Below are the code and all the weights of a small trained network. Each question names an input and a target symbol and asks about switching units off, where a switched-off unit gives its printed mean instead of its output.

import numpy as np


def w(rows, s, z=0):
    codes = np.array(rows[::2]) - 128.0
    scale = np.full(codes.shape[1], s)
    scale[-1] = z or s
    return codes * scale


def norm(h):
    return h / np.sqrt((h * h).mean(-1, keepdims=True) + 1e-5)


def softmax(a):
    e = np.exp(a - a.max(-1, keepdims=True))
    return e / e.sum(-1, keepdims=True)


def log_softmax(a):
    a = a - a.max(-1, keepdims=True)
    return a - np.log(np.exp(a).sum(-1, keepdims=True))


def net(x, mask):
    ids = ['αγδξπσφψ'.index(c) for c in x.split()]
    T = len(ids)
    res = E[ids] + P[:T]
    u = 0
    for l in range(3):
        r = norm(res)
        for j in range(3):
            rows = slice(4 * j, 4 * j + 4)
            q, k, v = (r @ M[l][rows].T for M in (Q, K, V))
            z = softmax(np.where(np.tri(T) > 0, q @ k.T / 4**0.5, -1e9)) @ v
            o = O[l][rows]
            res = res + np.where(mask[u + j], z, o[:, -1]) @ o[:, :-1]
        u += 3
    return log_softmax(norm(res)[-1] @ U[:, :-1].T + U[:, -1])


Q, K, V, O = {}, {}, {}, {}
E = w([
[82,102,97,122,95,150],'α',
[85,182,83,141,109,120],'γ',
[91,143,103,87,155,124],'δ',
[90,135,216,174,138,175],'ξ',
[128,121,135,134,129,56],'π',
[133,132,96,110,163,205],'σ',
[101,109,112,75,168,134],'φ',
[248,191,130,105,217,118],'ψ',
],0.012)
P = w([
[158,117,163,2,94,88],'0',
[139,103,122,67,129,105],'1',
[138,119,113,117,155,117],'2',
[144,116,113,161,171,117],'3',
[144,118,104,204,185,122],'4',
[155,114,105,222,197,129],'5',
],0.0057)
Q[0] = w([
[169,188,139,87,59,87],'L0H0',
[158,134,181,128,89,180],'L0H0',
[194,127,254,114,46,157],'L0H0',
[142,175,205,98,74,149],'L0H0',
[107,114,65,155,237,66],'L0H1',
[158,99,182,158,119,62],'L0H1',
[91,115,64,114,154,200],'L0H1',
[142,118,123,217,236,134],'L0H1',
[123,98,134,43,128,112],'L0H2',
[67,141,172,139,73,111],'L0H2',
[106,161,97,151,94,44],'L0H2',
[96,45,66,45,130,126],'L0H2',
],0.0079)
K[0] = w([
[152,79,139,71,70,102],'L0H0',
[120,174,82,69,66,151],'L0H0',
[138,182,167,44,67,141],'L0H0',
[106,121,146,17,57,167],'L0H0',
[155,94,51,255,164,124],'L0H1',
[146,181,168,138,111,127],'L0H1',
[90,116,129,150,161,142],'L0H1',
[131,155,138,195,189,172],'L0H1',
[145,106,138,102,161,90],'L0H2',
[84,95,180,107,42,123],'L0H2',
[105,169,87,135,47,68],'L0H2',
[158,84,139,2,170,74],'L0H2',
],0.0084)
V[0] = w([
[226,168,201,50,145,209],'L0H0',
[89,107,128,24,113,207],'L0H0',
[220,171,178,126,193,149],'L0H0',
[156,48,64,94,150,3],'L0H0',
[188,46,115,216,38,191],'L0H1',
[81,193,167,64,233,182],'L0H1',
[142,28,34,150,63,210],'L0H1',
[145,158,153,112,224,33],'L0H1',
[199,202,9,97,153,148],'L0H2',
[74,192,151,201,158,68],'L0H2',
[181,80,82,92,157,37],'L0H2',
[100,167,92,64,152,96],'L0H2',
],0.0036)
O[0] = w([
[110,133,73,227,160,104,96],'L0H0',
[177,155,190,253,184,112,127],'L0H0',
[103,72,78,184,124,93,128],'L0H0',
[177,59,125,131,72,143,241],'L0H0',
[111,178,72,62,184,105,3],'L0H1',
[123,70,134,234,118,218,199],'L0H1',
[174,210,150,146,206,87,56],'L0H1',
[123,86,153,100,85,113,222],'L0H1',
[96,188,96,94,78,198,151],'L0H2',
[154,97,239,93,167,177,140],'L0H2',
[115,218,128,171,88,106,194],'L0H2',
[94,211,124,117,124,91,206],'L0H2',
],0.0037,0.0031)
Q[1] = w([
[141,137,132,202,111,155],'L1H0',
[140,138,98,254,138,148],'L1H0',
[105,87,119,147,79,50],'L1H0',
[124,144,173,137,22,127],'L1H0',
[180,125,162,125,108,68],'L1H1',
[173,95,136,94,101,99],'L1H1',
[117,118,47,100,67,79],'L1H1',
[125,106,164,64,77,111],'L1H1',
[115,103,121,19,129,70],'L1H2',
[125,114,125,62,181,134],'L1H2',
[168,160,154,109,190,84],'L1H2',
[193,149,183,174,103,163],'L1H2',
],0.0097)
K[1] = w([
[86,78,85,168,218,191],'L1H0',
[138,127,125,125,250,192],'L1H0',
[181,32,155,92,122,38],'L1H0',
[84,106,122,57,114,100],'L1H0',
[178,145,170,63,155,150],'L1H1',
[214,168,191,97,114,92],'L1H1',
[162,93,115,104,65,89],'L1H1',
[193,120,210,170,108,95],'L1H1',
[176,89,192,37,51,2],'L1H2',
[147,66,211,108,175,95],'L1H2',
[208,161,168,113,140,143],'L1H2',
[125,218,109,109,175,140],'L1H2',
],0.0079)
V[1] = w([
[102,139,211,197,116,134],'L1H0',
[110,241,143,133,67,84],'L1H0',
[201,128,161,86,138,155],'L1H0',
[208,201,150,146,76,159],'L1H0',
[158,94,138,97,102,89],'L1H1',
[141,120,39,94,113,157],'L1H1',
[104,128,95,154,152,171],'L1H1',
[141,139,124,177,142,69],'L1H1',
[140,179,38,163,127,148],'L1H2',
[254,107,137,148,113,106],'L1H2',
[116,92,121,188,137,119],'L1H2',
[107,73,150,84,134,145],'L1H2',
],0.0058)
O[1] = w([
[53,152,133,206,153,229,102],'L1H0',
[234,140,93,217,163,182,81],'L1H0',
[8,163,132,152,156,50,102],'L1H0',
[106,107,3,226,189,73,8],'L1H0',
[71,145,147,78,182,171,210],'L1H1',
[131,147,192,166,162,119,182],'L1H1',
[100,167,123,161,92,71,82],'L1H1',
[130,163,84,72,183,172,115],'L1H1',
[132,49,174,31,150,127,17],'L1H2',
[129,199,115,100,131,191,69],'L1H2',
[150,120,159,47,113,144,146],'L1H2',
[216,131,82,155,101,122,207],'L1H2',
],0.0041,0.0011)
Q[2] = w([
[101,109,167,190,154,248],'L2H0',
[176,109,148,91,85,113],'L2H0',
[136,104,129,113,197,199],'L2H0',
[255,166,95,80,92,148],'L2H0',
[66,74,50,164,150,133],'L2H1',
[109,129,71,209,180,124],'L2H1',
[133,151,198,110,205,101],'L2H1',
[53,151,162,124,109,171],'L2H1',
[59,196,99,138,150,72],'L2H2',
[207,146,70,59,93,102],'L2H2',
[184,125,136,37,59,109],'L2H2',
[66,105,174,112,40,62],'L2H2',
],0.0075)
K[2] = w([
[153,87,103,158,164,254],'L2H0',
[241,77,123,112,41,78],'L2H0',
[146,100,76,63,234,162],'L2H0',
[188,184,62,60,84,124],'L2H0',
[41,148,72,196,148,156],'L2H1',
[100,177,83,180,156,126],'L2H1',
[249,115,148,206,169,40],'L2H1',
[114,56,115,139,94,139],'L2H1',
[46,159,123,141,166,51],'L2H2',
[111,145,14,62,123,189],'L2H2',
[142,135,42,47,35,188],'L2H2',
[98,72,161,104,75,120],'L2H2',
],0.0074)
V[2] = w([
[176,161,220,92,69,94],'L2H0',
[129,206,167,173,3,101],'L2H0',
[109,215,79,119,85,184],'L2H0',
[45,191,95,156,94,151],'L2H0',
[87,211,179,123,90,18],'L2H1',
[69,112,155,87,85,142],'L2H1',
[149,131,87,85,152,121],'L2H1',
[98,185,32,101,195,105],'L2H1',
[158,118,203,140,139,107],'L2H2',
[72,225,80,170,20,56],'L2H2',
[92,102,72,62,129,157],'L2H2',
[74,56,64,118,134,4],'L2H2',
],0.0037)
O[2] = w([
[95,146,148,158,218,117,255],'L2H0',
[137,135,224,176,186,98,188],'L2H0',
[134,54,142,113,162,72,14],'L2H0',
[255,91,126,119,166,58,21],'L2H0',
[171,119,77,170,50,99,218],'L2H1',
[202,114,100,166,115,145,166],'L2H1',
[111,85,157,166,107,152,147],'L2H1',
[149,132,188,144,108,116,52],'L2H1',
[119,122,176,87,131,84,169],'L2H2',
[79,58,102,39,153,213,152],'L2H2',
[141,123,64,167,132,114,121],'L2H2',
[179,132,163,124,209,161,199],'L2H2',
],0.0044,0.00094)
U = w([
[250,80,91,223,97,93,55],'α',
[56,47,55,147,154,36,7],'γ',
[59,100,135,70,254,85,9],'δ',
[116,76,238,193,116,197,178],'ξ',
[49,205,83,179,50,54,88],'π',
[123,133,59,64,103,252,199],'σ',
[153,127,184,12,48,59,200],'φ',
[201,241,130,132,228,111,204],'ψ',
],0.0064,0.0022)

Each question gives the input, a string of symbols that net reads in full, and the target symbol t.
The units are the heads (4 rows each of Q, K, V and O). Each row of codes is followed by its name. A weight is (code - 128) times the scale printed after its matrix; where a second scale follows, it is the last column's (O and U).
mask holds one flag per head, layer by layer. A switched-off head (its flag False) gives its mean, the last column of its rows in O, instead of its output. The means were averaged over made-up inputs and are rounded, as every weight is.
A unit's drop is (log p(t) with every unit on - log p(t) with that unit switched off) / (log p(t) with every unit on - log p(t) with every unit switched off).
The circuit of an input: a set's keep is (log p(t) with only the set's units on - log p(t) with every unit switched off) / (log p(t) with every unit on - log p(t) with every unit switched off). Starting from all 9 units, units are removed one at a time, each time the one whose removal leaves the highest keep (on an exact tie, the one counted first), for as long as the keep stays at least 0.8.
units of the circuit, in order: the units of the circuit, biggest drop first
most important unit: the unit with the biggest drop
which heads matter: for each layer, one digit per head in row order, 1 if its drop is at least 0.15 and else 0, layers parted by /
input π γ π π α α, target ψ: units of the circuit, in order => L0H1, L0H0, L1H2
input ξ π α π α, target σ: units of the circuit, in order => L0H0, L0H1
input δ π ψ ψ π, target ξ: which heads matter => 101 / 111 / 101
input γ π δ π δ, target σ: which heads matter => 100 / 010 / 000
input π σ α, target δ: most important unit => L0H1
input ξ δ ψ ξ δ, target π: which heads matter => 101 / 000 / 000
input γ α σ α δ, target ψ: which heads matter => 110 / 010 / 101
input φ γ ψ ξ φ, target π: which heads matter => 001 / 000 / 000
input σ σ π ξ π γ, target σ: units of the circuit, in order => L0H0, L0H2
input ψ φ δ, target φ: units of the circuit, in order => L1H0, L0H1, L0H0, L1H2
input ψ π σ γ, target δ: units of the circuit, in order => L1H2, L2H2, L2H0
input ξ ξ ξ α, target π: units of the circuit, in order => L0H1, L1H1
input π π φ π δ φ, target ξ: which heads matter => 011 / 111 / 000
input γ σ δ σ δ δ, target ξ: units of the circuit, in order => L1H1, L0H1, L2H2
input σ α φ σ ψ π, target φ: which heads matter => 100 / 100 / 000
input σ α γ, target ψ: which heads matter => 110 / 110 / 001
input ξ γ π ξ α, target π: which heads matter => 111 / 100 / 001
input γ ψ π ξ φ α, target φ: units of the circuit, in order => L1H0
input α δ π ψ δ γ, target ξ: units of the circuit, in order => L0H2, L1H2, L1H0
input π ψ δ, target γ: most important unit => L0H0
input σ π π δ π, target π: which heads matter => 111 / 111 / 101
input π γ γ, target α: units of the circuit, in order => L1H0, L2H0
input π ξ π, target δ: units of the circuit, in order => L2H2, L1H1, L1H2
input π ξ φ φ, target φ: which heads matter => 110 / 100 / 000
input δ π π ψ α α, target ψ: which heads matter => 110 / 000 / 000
input α φ φ γ, target φ: which heads matter => 000 / 100 / 000
input π φ ξ δ, target π: which heads matter => 101 / 010 / 000
input γ α ξ π φ, target σ: units of the circuit, in order => L2H0
input δ γ γ ξ γ γ, target α: which heads matter => 111 / 101 / 100
input ξ δ ψ π, target φ: units of the circuit, in order => L0H0, L1H0
